Here is a tiny trained network, its code and every weight. The questions are about switching its units off for an input and a target symbol, where a switched-off unit gives its printed mean instead of its output.

import numpy as np


def w(rows, s, z=0):
    codes = np.array(rows[::2]) - 128.0
    scale = np.full(codes.shape[1], s)
    scale[-1] = z or s
    return codes * scale


def f(y):
    return np.maximum(y, 0)


def softmax(a):
    e = np.exp(a - a.max(-1, keepdims=True))
    return e / e.sum(-1, keepdims=True)


def log_softmax(a):
    a = a - a.max(-1, keepdims=True)
    return a - np.log(np.exp(a).sum(-1, keepdims=True))


def net(x, mask):
    ids = ['ΓΣβεημπ'.index(c) for c in x.split()]
    T = len(ids)
    res = E[ids] + P[:T]
    u = 0
    for l in range(2):
        r = res
        for j in range(2):
            rows = slice(4 * j, 4 * j + 4)
            q, k, v = (r @ M[l][rows].T for M in (Q, K, V))
            z = softmax(np.where(np.tri(T) > 0, q @ k.T / 4**0.5, -1e9)) @ v
            o = O[l][rows]
            res = res + np.where(mask[u + j], z, o[:, -1]) @ o[:, :-1]
        u += 2
        y = f(res @ A[l][:, :-1].T + A[l][:, -1])
        res = res + np.where(mask[u : u + 4], y, B[l][:, -1]) @ B[l][:, :-1]
        u += 4
    return log_softmax(res[-1] @ U[:, :-1].T + U[:, -1])


Q, K, V, O, A, B = {}, {}, {}, {}, {}, {}
E = w([
[52,29,107,212],'Γ',
[176,169,177,27],'Σ',
[112,52,219,137],'β',
[59,63,79,74],'ε',
[132,151,122,192],'η',
[154,173,46,93],'μ',
[255,104,81,147],'π',
],0.013)
P = w([
[130,174,251,21],'0',
[158,118,161,45],'1',
[183,113,110,88],'2',
[223,69,88,130],'3',
[232,33,52,170],'4',
[239,51,99,165],'5',
[142,102,82,153],'6',
[55,136,174,116],'7',
],0.002)
Q[0] = w([
[1,112,241,200],'L0H0',
[244,209,152,36],'L0H0',
[33,156,188,77],'L0H0',
[73,80,70,123],'L0H0',
[53,82,121,154],'L0H1',
[118,80,94,28],'L0H1',
[147,174,157,149],'L0H1',
[90,54,96,141],'L0H1',
],0.0099)
K[0] = w([
[28,122,176,142],'L0H0',
[246,170,179,21],'L0H0',
[55,179,195,87],'L0H0',
[117,172,106,176],'L0H0',
[170,168,101,110],'L0H1',
[204,103,107,193],'L0H1',
[104,142,201,121],'L0H1',
[186,134,46,114],'L0H1',
],0.011)
V[0] = w([
[86,133,91,133],'L0H0',
[72,179,198,76],'L0H0',
[149,68,2,132],'L0H0',
[134,174,125,18],'L0H0',
[177,164,169,110],'L0H1',
[116,40,162,135],'L0H1',
[114,130,160,65],'L0H1',
[58,140,54,76],'L0H1',
],0.01)
O[0] = w([
[83,201,85,146,149],'L0H0',
[161,92,38,175,42],'L0H0',
[91,237,168,59,222],'L0H0',
[193,96,65,117,1],'L0H0',
[112,95,120,213,91],'L0H1',
[128,199,142,140,191],'L0H1',
[122,116,53,161,116],'L0H1',
[58,65,69,2,128],'L0H1',
],0.0065,0.0061)
A[0] = w([
[157,221,58,91,4],'L0N0',
[156,118,143,60,66],'L0N1',
[193,111,156,169,47],'L0N2',
[119,255,88,202,146],'L0N3',
],0.0067,0.0028)
B[0] = w([
[66,84,2,192,193],'L0N0',
[200,94,149,60,187],'L0N1',
[163,226,175,82,169],'L0N2',
[219,85,142,200,253],'L0N3',
],0.0055,0.0026)
Q[1] = w([
[230,101,140,133],'L1H0',
[2,231,143,102],'L1H0',
[64,132,143,154],'L1H0',
[238,122,63,161],'L1H0',
[148,105,187,190],'L1H1',
[39,84,181,145],'L1H1',
[154,119,224,187],'L1H1',
[132,42,191,73],'L1H1',
],0.0079)
K[1] = w([
[147,58,89,186],'L1H0',
[199,185,192,54],'L1H0',
[154,166,101,64],'L1H0',
[85,1,43,195],'L1H0',
[149,180,213,137],'L1H1',
[165,159,84,84],'L1H1',
[182,226,165,85],'L1H1',
[136,170,70,192],'L1H1',
],0.0093)
V[1] = w([
[246,195,82,46],'L1H0',
[127,96,222,41],'L1H0',
[1,142,69,220],'L1H0',
[129,38,54,135],'L1H0',
[38,51,111,195],'L1H1',
[179,107,196,101],'L1H1',
[68,26,104,98],'L1H1',
[141,228,43,137],'L1H1',
],0.0069)
O[1] = w([
[62,91,45,251,139],'L1H0',
[175,19,135,94,252],'L1H0',
[136,251,131,26,42],'L1H0',
[38,132,145,86,20],'L1H0',
[161,182,217,76,62],'L1H1',
[61,29,74,87,167],'L1H1',
[179,100,254,141,103],'L1H1',
[161,181,79,193,113],'L1H1',
],0.0058,0.0041)
A[1] = w([
[161,173,202,83,15],'L1N0',
[57,26,49,233,128],'L1N1',
[139,205,45,95,34],'L1N2',
[197,253,163,123,254],'L1N3',
],0.0077,0.0065)
B[1] = w([
[137,218,170,151,158],'L1N0',
[219,240,170,25,248],'L1N1',
[3,166,2,181,134],'L1N2',
[62,104,67,239,197],'L1N3',
],0.0052,0.016)
U = w([
[101,95,98,5,176],'Γ',
[255,123,98,73,109],'Σ',
[100,156,26,119,145],'β',
[150,137,118,249,185],'ε',
[183,49,205,150,191],'η',
[70,221,196,119,74],'μ',
[203,185,139,115,3],'π',
],0.0069,0.0041)

Each question gives the input, a string of symbols that net reads in full, and the target symbol t.
The units are the heads (4 rows each of Q, K, V and O) and the neurons (one row each of A and B). Each row of codes is followed by its name. A weight is (code - 128) times the scale printed after its matrix; where a second scale follows, it is the last column's (O, A, B and U).
mask holds one flag per unit, layer by layer, with each layer's heads first. A switched-off unit (its flag False) gives its mean, the last column of its rows in O or B, instead of its output. The means were averaged over made-up inputs and are rounded, as every weight is.
A unit's drop is (log p(t) with every unit on - log p(t) with that unit switched off) / (log p(t) with every unit on - log p(t) with every unit switched off).
The circuit of an input: a set's keep is (log p(t) with only the set's units on - log p(t) with every unit switched off) / (log p(t) with every unit on - log p(t) with every unit switched off). Starting from all 12 units, units are removed one at a time, each time the one whose removal leaves the highest keep (on an exact tie, the one counted first), for as long as the keep stays at least 0.8.
units of the circuit, in order: the units of the circuit, biggest drop first
k most important neurons: the k neurons with the biggest drops, biggest first
top k neurons in layer l: the k neurons of layer l with the biggest drops, biggest first
heads that matter: for each layer, one digit per head in row order, 1 if its drop is at least 0.15 and else 0, layers parted by /
drop of u: that unit's drop, to one decimal
input ε η η ε Σ Γ, target μ: units of the circuit, in order -> [L0H0]
input β β η η Σ μ, target β: heads that matter -> 01 / 10
input β Σ π, target ε: heads that matter -> 01 / 00
input η Σ Γ β μ, target β: 3 most important neurons -> [L1N2, L1N3, L0N0]
input β ε Γ β π μ, target ε: units of the circuit, in order -> [L1N1, L1H0, L0H0]
input ε Γ Γ Γ ε, target μ: heads that matter -> 10 / 01
input β β β Γ β η π, target ε: 2 most important neurons -> [L1N1, L1N3]
input Γ Γ Γ, target μ: units of the circuit, in order -> [L1H0, L0H0]
input β η η, target ε: heads that matter -> 01 / 10
input μ Γ Γ μ, target μ: units of the circuit, in order -> [L1H1, L0H1, L1N0]
input μ π Γ Γ π, target μ: heads that matter -> 01 / 10
input Γ Γ π Σ η, target Σ: heads that matter -> 11 / 11
input β π Σ ε, target Σ: 3 most important neurons -> [L1N1, L1N3, L0N2]
input Γ ε Γ, target Γ: units of the circuit, in order -> [L0H1]
input β Σ Γ ε Γ β π, target μ: top 2 neurons in layer 0 -> [L0N1, L0N3]
input β Γ η, target ε: 3 most important neurons -> [L1N1, L1N3, L0N3]
input Γ η Γ π Γ ε, target Σ: 3 most important neurons -> [L1N1, L1N3, L0N1]
input Γ π β β, target Σ: drop of L0H0 -> 0.8
input π Γ Γ, target Σ: drop of L1H0 -> 0.6
input Γ β Γ π Σ β, target Σ: drop of L0H0 -> 0.1
input μ Γ Γ β Γ, target η: drop of L0N1 -> 0.0
input η Γ Γ Γ Γ β Γ, target η: most important neuron -> [L1N1]
